Below is a small trained network, with its code and all its weights. Each question gives an input and a class and asks what happens when units are switched off, that is, made to give their printed mean instead of their output.

import numpy as np


def w(rows, s, z=0):
    codes = np.array(rows[::2]) - 128.0
    scale = np.full(codes.shape[1], s)
    scale[-1] = z or s
    return codes * scale


def f(y):
    return y / 2 * (1 + np.tanh(0.7978845608 * (y + 0.044715 * y**3)))


def log_softmax(a):
    a = a - a.max(-1, keepdims=True)
    return a - np.log(np.exp(a).sum(-1, keepdims=True))


def net(x, mask):
    res = np.array(x, float).reshape(1, 3) / 4 @ E
    y = f(res @ A[0][:, :-1].T + A[0][:, -1])
    res = res + np.where(mask, y, B[0][:, -1]) @ B[0][:, :-1]
    return log_softmax(res[-1] @ U[:, :-1].T + U[:, -1])


A, B = {}, {}
E = w([
[159,175,177,161,156],'x0',
[25,194,51,150,140],'x1',
[193,125,8,144,118],'x2',
],0.018)
A[0] = w([
[153,183,163,200,184,192],'n1',
[219,188,102,153,111,114],'n2',
[159,87,154,7,145,193],'n3',
[185,58,167,84,181,66],'n4',
[71,195,62,159,134,163],'n5',
[31,141,90,111,194,254],'n6',
],0.013,0.005)
B[0] = w([
[197,255,229,193,200,200],'n1',
[91,154,143,6,144,203],'n2',
[104,116,146,117,61,216],'n3',
[178,119,119,172,83,218],'n4',
[107,159,70,189,10,253],'n5',
[107,145,160,100,25,254],'n6',
],0.011,0.017)
U = w([
[108,147,146,162,61,174],'0',
[84,171,170,4,117,200],'1',
[129,96,30,104,154,51],'2',
[76,106,86,186,180,3],'3',
[160,170,130,166,207,170],'4',
[120,91,91,139,99,30],'5',
[33,160,150,136,175,55],'6',
[134,120,12,120,99,92],'7',
],0.016,0.0059)

Each question gives the input, the list of numbers given to net, and the class t.
The units are the neurons (one row each of A and B). Each row of codes is followed by its name. A weight is (code - 128) times the scale printed after its matrix; where a second scale follows, it is the last column's (A, B and U).
mask holds one flag per neuron, in row order. A switched-off neuron (its flag False) gives its mean, the last column of its row in B, instead of its output. The means were averaged over made-up inputs and are rounded, as every weight is.
A unit's drop is (log p(t) with every unit on - log p(t) with that unit switched off) / (log p(t) with every unit on - log p(t) with every unit switched off).
The circuit of an input: a set's keep is (log p(t) with only the set's units on - log p(t) with every unit switched off) / (log p(t) with every unit on - log p(t) with every unit switched off). Starting from all 6 units, units are removed one at a time, each time the one whose removal leaves the highest keep (on an exact tie, the one counted first), for as long as the keep stays at least 0.8.
circuit, biggest first: the units of the circuit, biggest drop first
top k neurons: the k neurons with the biggest drops, biggest first
drop when u is switched off: that unit's drop, to one decimal
input [8,2,4], class 4: circuit, biggest first -> n1
input [4,-5,3], class 1: top 2 neurons -> n2, n5
input [2,-5,2], class 1: top 2 neurons -> n5, n2
input [2,0,5], class 1: top 3 neurons -> n2, n4, n5
input [5,2,2], class 4: circuit, biggest first -> n1, n6, n3
input [2,-1,0], class 4: top 2 neurons -> n6, n5
input [-4,-2,4], class 2: circuit, biggest first -> n5, n6
input [7,0,2], class 4: circuit, biggest first -> n1, n6
input [-6,2,2], class 7: top 2 neurons -> n1, n3
input [3,-3,2], class 1: top 2 neurons -> n2, n5
input [8,-6,1], class 4: top 2 neurons -> n1, n6
input [-6,0,2], class 7: top 2 neurons -> n1, n2
input [8,-6,4], class 4: top 3 neurons -> n1, n6, n4
input [-4,0,-3], class 1: circuit, biggest first -> n5
input [5,2,5], class 1: top 2 neurons -> n2, n4
input [5,-1,5], class 1: top 2 neurons -> n2, n4
input [7,-4,7], class 1: drop when n2 is switched off -> 1.8
input [-8,-2,0], class 5: drop when n6 is switched off -> 0.3
input [-6,2,-6], class 1: drop when n6 is switched off -> 0.0
input [6,3,8], class 1: circuit, biggest first -> n2
input [8,2,-8], class 4: drop when n1 is switched off -> 0.4
